In the rows, zero is written as 128.
Each row of numbers stands for one node and depends on some of the facts below. Use the named rows to name the rest.

How the nodes are related:
Π: is of sort; Σ: sits directly inside; Θ: belongs to class
Π a <- breto,mutil,flogrun,brifem,brotes,regipli,vador,tustum,seno,zezo,futroza,podroplal,pladam,logun,stizun,pleskol,vafles,stoki,lisiflun,klodis,vupla,flogun,zestin,grugi,skubrol,nesan,vifin,vipo,nekefur,vadus,fludrin,feska,dregrur,bopegro,bosuk,gadakler,rogrote,replol,fevem
Π d <- nebalur,pugris,saklas,flodrul,muplal,brego,barik,skemur,stafem,bragadel,skestis,flazem,stebon,kotim,stodis,bebrar,truti,stidra,lofe,drino,foplekam,bostol,brutril
Π e <- zoklek,skanok,mubre,lazir,lisis,nemak,stalan,zigrum,trotrites,brostek,klabi,tragamas,zemalek,kledok,toplasti,trunol,nazem,kuga,stemosum
Π c <- mibraplas,pluvir,kapen,dradru,ruvum,repek,vumor,tridus,rifli,fleka,steflur,graplek,ziplebrom,radam,tepluk,kistor,lastus,gigik,gratos,plebrafluk,flikim
Π b <- dipul,didrak,plisik,klila,drodram,puvezem,pipla,fifel,pebe,trolis,nutom,fledek,drusoni,trurer,vekle,grugo,zagal,grepek,replik,lonir,pudomom,digrir,stavafler,tatros,rasto,dofor,vaflos
[breto,fleda,grugo,bopegro] Σ lokam
[mutil,vafles,grugi,ziplebrom] Σ bredu
[flogrun,repek,nutom,bredu,digrir,feska] Σ klaga
[nebalur,mubre,seno,drodram,dradru,vifin] Σ gigur
[zoklek,tustum,pladam] Σ skase
[pugris,podroplal,nesan,truti,stidra] Σ tizan
[skanok] Σ griklibas
[brifem,skipa,trurer] Σ zozun
[brotes,flustaflu,lokle,nemak,vadus,kistor] Σ gikle
[flabe,zezo,flodrul,steflur,vegram] Σ grezam
[mibraplas,pipla,paken,dugren] Σ kidrivi
[saklas,klodis,skemur] Σ siklun
[regipli] Σ soskuzem
[dipul] Σ flustaflu
[vador,fledek,flikim,dofor] Σ fluvok
[didrak,klila,skubrol] Σ sovozon
[pluvir,zegum,skase,stemosum,buner] Σ zuzur
[gigur] Σ runu
[plisik,tepluk,vaflos] Σ zegum
[kapen,logun,klabi,fludrin] Σ lokle
[skivol,fluvok,liku] Σ pafel
[dradre,zoza,zagal,fubes] Σ sovu
[lazir,fletrok,gigik] Σ fofleke
[vuskider,soskuzem,kuga] Σ pligram
[puvezem,trolis,brostek] Σ vegram
[futroza,lisis,rifli,grepek,toplasti,mapavur,graplek,radam,dregrur,gadakler] Σ flami
[grastum,pebe,vupla,fleka,zestin,drusoni,vekle,replik,rasto] Σ zupaski
[ruvum,vumor] Σ buner
[fifel,zemalek,bostol] Σ skipa
[muplal] Σ fleda
[brego,stalan,flazem,stodis,lofe,pudomom,lastus,plebrafluk] Σ zoza
[stizun,bebrar] Σ dugren
[tridus,rogrote] Σ dradre
[barik,brutril] Σ grastum
[pleskol] Σ golis
[stoki,kotim] Σ stidun
[lisiflun,stavafler] Σ vuskider
[stafem,skestis,tragamas,kledok,replol] Σ liku
[zigrum] Σ paken
[bragadel] Σ skomon
[flogun,trotrites,nazem] Σ lagek
[satum,griklibas] Σ saras
[stebon] Σ skivol
[vipo] Σ fiflu
[nekefur] Σ fletrok
[trunol] Σ mapavur
[lonir,foplekam,bosuk] Σ flabe
[drino] Σ satum
[siklun,sovozon] Σ tasku
[gratos,fevem] Σ kidradel
[lagek] Σ brufes
[tatros] Σ fubes
[golis] Σ veklebron
Θ f <- breto,flogrun,flami,brotes,flabe,regipli,dipul,didrak,pluvir,pligram,skivol,lokle,fluvok,tustum,lazir,zezo,zupaski,repek,nemak,stizun,skomon,rifli,vafles,skipa,stoki,klodis,vupla,fleka,stafem,bragadel,skestis,flogun,runu,grugi,skubrol,grugo,zozun,nesan,satum,kledok,vifin,stodis,mapavur,truti,graplek,ziplebrom,radam,saras,kistor,bostol,dugren,sovozon,tatros,griklibas,dofor,golis,vaflos
Θ g <- lokam,sovu,stidun,nebalur,vador,grezam,kapen,klila,pipla,vumor,pladam,fiflu,tridus,kidrivi,skemur,zigrum,steflur,vegram,zestin,trotrites,trurer,tragamas,zemalek,trunol,replik,nazem,pudomom,foplekam,lastus,gratos,stemosum,rasto,bopegro,gadakler,replol
Θ j <- mutil,tasku,skanok,mubre,liku,seno,puvezem,flodrul,lisis,muplal,pebe,paken,klabi,vipo,stidra,fludrin,soskuzem,lofe,kuga,kidradel,lagek,pafel,fevem
Θ h <- fleda,zoklek,pugris,flustaflu,gigur,vuskider,grastum,ruvum,logun,brego,pleskol,nutom,fledek,vekle,zagal,stebon,kotim,vadus,lonir,veklebron,bosuk
Θ i <- tizan,brifem,mibraplas,plisik,zegum,futroza,podroplal,zoza,barik,trolis,fofleke,lisiflun,stalan,flazem,fletrok,toplasti,nekefur,zuzur,fubes,drino,tepluk,siklun,digrir,stavafler,feska,flikim,dregrur
Θ k <- saklas,klaga,dradre,drodram,dradru,fifel,brufes,drusoni,skase,grepek,brostek,bredu,bebrar,gigik,buner,plebrafluk,brutril,gikle,rogrote

Some rows with their names:
[154 144 148 139 144 157 172 127 136 154 114 150 104 123 107 120 123 103
  94 168 113 126 121 155 176 146 130 159 143 161 145 135 106 140 106 126
 148 138 150 142 119  77  80 104 129 118] -> fleka
[149 157 148 156 127 131 184 138 117 173 126 147 123 116 106 126 118 109
  92 179 105 105 129 152  81 153 131 138 110 129 170 136 109 132 125 106
 168 127 152 147 110  72  85 113 102 114] -> stodis
[150 138 148 140 144 149 162 126 132 160 116 144 102 122 109 123 120 100
  95 173 113 122 118 144 176 148 129 156 133 167 145 138 107 133 102 122
 149 131 147 143 123  79  84 100 131 120] -> dipul
[144 122 143 134 144 159 148 146 140 171 113 160 108 132 109 102 125 103
  96 204 132 122 134 127 156 151 132 125 156 152 145 144 104 125 113 120
 135 144 130 120 118  84  94 107 128 121] -> flabe
[177 162 177 124  99  99 170 151 149 158 128 139 130 100 122 125 118 106
 111 129 101  92 131 138 106 161 128 133 151 143 161 136 108  96 132 125
 126 112 145 169 115  88  75 129 103 111] -> stebon
[189 144 165 116 124 111 165 133 134 154 128 154 106 123 118 140 110 106
 119 132 107 115 115 119 130 159 127 113 162 163 163 145  97 124 146 133
 145 101 123 170 101  87  88 139  97 115] -> tragamas
[149 125 153 108 121 119 158 143 136 171 112 151 104 109 114 101 125 108
 120 232 121 105 131 103 159 136 132 125 184 140 156 131 106 122 135 138
 130 131  97 124 109  96  96 133 129 121] -> paken
[163 155 172 125  96 105 170 146 140 161 125 139 136 100 117 118 122 108
 109 121 100  91 136 146 106 159 129 147 145 147 163 137 112  97 138 130
 131 109 148 167 115  94  72 138 114 113] -> kotim
[162 145 162 124  99 123 162 122 117 143 147 140 130 114  99 124 123 115
 123 157  97  97 132 149 118 143 125 167 164 144 157 143 103 112 127 136
 139 133 134 165 103  83  64 126 107 107] -> pladam
[158 143 156 126 133 129 174 127 137 159 108 142 101 111 111 119 123 104
 105 171 108 115 118 145 171 143 129 155 150 159 150 132 110 136 120 136
 142 124 138 146 114  87  82 119 132 120] -> grepek
[154 142 166 123 103  96 183 133 131 159 122 146 117  96 108 116 125 109
 113 175 103 114 121 141 154 131 136 165 159 123 164 115 113 129 127 135
 142 130 126 163 109  88  73 147 109 116] -> mutil
[156 142 148 130 151 191 158 124 132 147 132 157 115 149 105 126 117 100
 100  98 112 120 130 159 142 167 127 155 147 173 148 156 101 125 128 127
 139 133 162 156 111  78  82  87 128 112] -> trolis
[150 143 157 150 120 132 165 135 131 162 129 144 119 118 105 122 122 104
  95 170 109 121 123 152 147 148 132 162 127 141 151 132 108 124  94 110
 147 139 152 154 122  73  72 107 109 115] -> stizun
[159 134 148 128 123 124 146 136 129 161 117 142 115 113 105 100 131 115
 112 248 121  97 137 130 149 140 123 121 174 161 143 152  99 119 117 136
 132 142 116 115 112  92  80 115 125 118] -> buner
[165 152 146 135 144 183 153 115 123 136 140 147 120 144  98 126 121 108
 105 132 106 108 133 171 138 160 119 156 154 180 141 165  96 125 118 132
 139 142 161 149 109  75  69  80 123 108] -> tepluk
[175 149 160 154 119 120 168 149 146 157 131 157 116 112 113 131 117 106
  91 171 118 128 122 141 123 150 133 126 136 136 151 133 100 122  94 106
 150 138 151 158 119  69  81 126  83 113] -> skestis
[161 140 159 108 131 144 168 120 126 150 126 147 109 126 108 125 119 104
 122 138 101 107 121 135 153 151 127 159 169 158 158 139 106 127 144 142
 136 121 129 159 102  87  83 110 128 114] -> klila

Rows to name:
No name comes twice in this set of rows, the named rows included.
[147 166 147 127 142 139 187 122 120 164 116 128  99 107 115 128 117 105
 107 202  97  88 122 135 133 145 125 150 140 151 164 132 111 135 135 127
 157 121 134 134 113  80  93  91 136 117] : plebrafluk
[179 155 165 126 109  90 161 128 128 158 113 131 123 106 114 122 123 113
 114 140  98  89 128 153 128 159 120 125 141 188 155 159 105 114 147 144
 139  90 140 156 109 105  66 143 122 118] : zoklek
[169 167 162 115 119 128 170 125 137 144 118 128 119 104 114 116 127 110
 116 155  96  84 133 157 152 150 120 154 170 176 149 147 105 113 136 149
 127 118 143 146 114  96  66 110 137 114] : ruvum
[168 152 147 136 149 175 155 115 122 138 136 151 121 147  97 123 123 108
 103 127 108 112 132 177 138 159 121 146 152 179 144 167  96 131 128 134
 140 143 164 153 105  78  68  82 117 108] : plisik
[174 135 157 124 115 108 158 119 111 154 128 146 120 121 104 129 119 114
 121 144 102 107 123 141 129 152 123 132 153 177 161 156  99 126 150 144
 152 101 126 163  98  96  73 147 111 116] : stemosum
[161 173 161 111 133 134 185 129 133 160 110 130 114 110 121 122 121 104
 114 144  93  78 130 145 126 160 123 143 154 162 165 141 111 120 160 139
 135 106 141 145 109  93  86  98 141 115] : zagal
[152 154 161 129 105  89 193 134 113 176 121 136 119  95 110 126 120 112
 116 200  94  91 122 129  89 141 132 145 136 116 181 121 114 129 148 123
 161 113 121 154 100  84  87 136 107 115] : lofe
[182 171 167 109 128 130 177 140 157 146 115 140 107 104 128 127 117 103
 111 140 104  93 127 135 150 157 124 128 177 167 152 138 103 112 137 140
 125 115 140 152 116  90  85 110 124 114] : fledek
[171 141 148 133 147 152 151 155 157 160 121 162  98 126 120 115 117 104
  98 225 136 121 130 112 148 151 129  93 174 148 142 144  93 122 101 114
 132 152 126 120 119  74 102  98 104 117] : fluvok
[156 173 166 126 106 110 186 141 126 170 125 130 131 101 119 124 118 109
 111 138  91  70 138 145  60 163 126 138 130 134 176 139 115 106 159 123
 144 103 146 157 107  90  84 118 116 112] : brego
[150 153 143 141 151 152 172 123 123 163 117 139 100 121 110 127 118 102
  96 191 108 108 120 143 149 150 126 146 129 161 154 140 106 138 115 119
 158 129 146 135 118  76  89  88 130 118] : tatros
[149 158 159 137 115 116 180 134 124 167 127 134 118 105 111 124 121 107
 106 185  98  97 125 142 120 147 130 156 133 131 165 126 112 123 122 117
 151 126 139 150 114  78  79 110 114 115] : rogrote
[164 134 152 150 135 116 161 130 125 171 111 149 110 125 108 128 119 104
  94 161 114 129 114 145 155 157 129 127 115 175 154 146 104 138 116 118
 160 109 145 152 116  85  79 128 113 123] : lazir
[158 143 159 108 130 146 166 118 125 148 131 141 108 124 109 127 118 103
 123 144  99 103 121 132 156 149 126 165 169 158 157 138 106 123 137 140
 135 125 129 159 105  84  83 101 130 112] : gratos

The same nodes again, as new rows of numbers:
Named rows:
[156 173 162 125 152 105 165 159 114 169 103 159 105 135  75 106 154 180
  94 113  88  94  85 158 132 108 168 175 172 128  90  99 146 116 159] -> plisik
[121  97  81  87  98 163  89  91 110  84 157 132 175 121 137  84 155 151
 177 155 172  96 150 148 135 128  85 132  79 171 167 147 153 177  95] -> brufes
[121  92 142 104 109 110 178 150 169  79 114 140 104 158  88  90 137 117
 129 123  90 172 118 165 150 100  77 149 167 171 119 151 133 103 113] -> vuskider
[112 125 167 146 135 125 118 135 154  90 184  96 109 131 118 114 157 101
  88 144  94  92 112 147  98 129  75 123 109 173 127 165 107  95 131] -> skivol
[108 129 172 136 134 131 127 163 113 147 140  79 112 127 122 138 116 129
  88 111 103 111 107 123  95 147 104 107 109 103  90 147 146  98 122] -> stizun
[120 101 110 102  96 114 171 129 174 114 110 155 105 110  99  81 158 176
  94 101  88 128  88 173 108 103 115 171 167 176  92 170 143  97 133] -> fletrok
[147  96 173  92 107 128 171 135 148 135 103  72 103 156  97 139 104 143
 118 128  89 175 126 135 147 101 137 158 170 106  95 136 149 114  94] -> logun
[ 99 162 163 165 179  89  94 175  92 163 104 125 123 100 136 169 154 113
 104 131 130  99 127 136  93 132 119 103 170  89  90 116  80  96 158] -> stodis
[148 173 139 128 156 120 138 140 112 168 103 155 105 137 102 117 154 176
  98  92  89 109  85 152 126 101 169 175 170 132  90 109 129 110 153] -> digrir
[108 129 172 138 135 130 126 164 112 146 139  80 112 127 122 135 118 127
  89 111 102 112 108 122  96 146 106 106 109 104  91 146 148  97 123] -> klodis
[159 116 138 151  96  89 175 132 171 160 104 146 106  80 142  83 149 174
 101  94  89 130  94 141  97 114 169 170 168 174  92 146 106  97 160] -> mibraplas
[144 159 170 170 136  79 108 156 128 128 108 110 121  75 158 146 137  89
  91 150 101  91 135  83  93 145 155  99 162 165 165 120  76  94 168] -> kledok
[104 154 133 153 161  83 133 162 115 168 102 150 108  91 125 147 159 179
 139  87  89 103  89 168  98 100 169 173 172 157  90 124  79  97 161] -> flazem
[161 118  83 168 101 151  90  88 102  98 105 148 189  92 162 144  90  97
 182 161 184 134 178  83 146 143 170  99  97 118 185  95  90 185 151] -> nazem
[122 102 170 113 116 117 178 152 144 113 109  87 103 157 101 114  78 146
 132  84  90 171 101 137 137 101 124 155 164 105  94 124 132 117 117] -> bosuk
[148  91  84  79  92 165  89  88 113  97 117  88 167 105 138  98 158 139
 171 172 158 120 170 141 151 124  96 129  82 171 165 160 164 176  81] -> gikle
[166 120 161 148  93  79 182 152 172 164 104 156 106  79 105  80 147 180
  95 113  91 108  96 147  99 125 169 172 169 174  98 133 127  99 164] -> tepluk

Rows to name:
No name comes twice in this set of rows, the named rows included.
[114 133 174 135 129 115 157 172 114 154 144  94 117 124  86 124 113 158
  88 137 138  96 113 131  97 161 109 119 115 101  92 135 159 101 136] : tustum
[154 115 170 157 115 104 115 157 141 156 106  89 112  81 150 120 146  97
  90 166  94 141 161  94  95 163 124  90 129 146  96 146 130  95 140] : kistor
[109  95  81  83 109 162  89  96 108  97 141 121 185 114 146  86 156 169
 182 155 179  95 172 171 112 136  79 141  85 163 158 154 110 152  93] : dradre
[109 100  97  95 107 111 171 138 173 134 106 149 107 105 109  83 159 181
 106 100  88 122  98 175  97 105  96 174 171 175  89 171  99  95 127] : fubes
[131 177 172 151 176 116 113 176  92 168 115 152 112 144  79 151 141 132
  89 162 112  92  88 116 116 155 107 138 148  83  92  95 150 106 153] : vaflos
[121 118 174 120 124 138 108 154 115 156 117  71 110 118 123 152 138 123
  88 150  95 129 127 120  98 144 115 106 123 104  90 154 157  98 104] : brotes

The same nodes again, as new rows of numbers:
Known rows:
[131 144 120 151 146 125 128 109 105 138 115 134 154 125 115] -> fevem
[ 72 147 116 162 129 126 114 107  98 138 127 125 105 119 130] -> brotes
[122 141 111 155 127 134 113 107  91 139 117 125 106 122 129] -> logun
[ 18 144 140 151 124 177 139 119 105 137 114 109 108 114 138] -> vaflos
[144 132 139 133 128 131 123 129 130 139 114 110 133 131 123] -> lastus
[ 79 136 138 132 138 129 133 116 112 131 118 110 152 133 111] -> dradru
[ 14 142 136 141 120 142 123 115 107 140 123 108 119 125 121] -> ziplebrom
[108 135 134 129 128 137 125 115 123 136 110 107 138 130 125] -> gratos
[102 141 141 134 125  87 127 117 115 135  99 100 143 122 118] -> foplekam
[119 141 139 133 126  96 126 118 112 134 102  99 140 119 119] -> skemur
[ 74 162 137 134 128 124 134 123 102 138 108 110 157 109  95] -> barik
[ 21 148 141 135 125 134 127 115  97 139 118 120 106 113 140] -> kledok
[111 142 134 136 128 125 134 117 117 133 105 115 133 128 137] -> trunol
[ 77 145 146 153 114 135 122 104  98 134 124 120 127 113 126] -> sovozon
[ 80 144 146 154 115 136 122 104  97 134 124 120 126 111 126] -> skomon
[ 80 144 147 153 114 138 122 104  98 134 124 120 126 112 126] -> golis
[123 160 141 144 124 158 131 109 105 134 117 130 163 109 105] -> siklun

Rows to name:
No name comes twice in this set of rows, the named rows included.
[ 27 139 136 145 123 167 126 114 106 142 123 102 121 118 126] : pluvir
[ 70 143 147 147 119  99 123 132 101 141 120 103 114 111 115] : stodis
[137 155 142 150 128 189 137 107 106 138 117 121 167 102 112] : zegum
[ 93 135 135 130 127 129 125 114 126 136 108 108 142 133 124] : steflur
[172 141 141 141 132 134 130 107  96 121 123 120 150 118 113] : gikle
[ 75 154 132 136 133 191 136 119 114 142 116 111 158 115 106] : tepluk
[113 141 139 133 125  93 126 117 112 134 101  99 140 120 119] : nebalur
[151 144 150 125 137 137 129 104  95 132 114 133 160 108 116] : liku
[144 138 146 145 120 115 126 102 119 131 107 121 153 124 128] : vegram
[135 151 127 131 137 151 143 123  93 128 113 121 143 123 113] : klabi
[ 82 147 138 133 137 157 147 124 107 130 104 124 146 127 114] : pebe
[117 132 134 135 130 159 128 114 124 138 110 101 142 126 130] : vumor

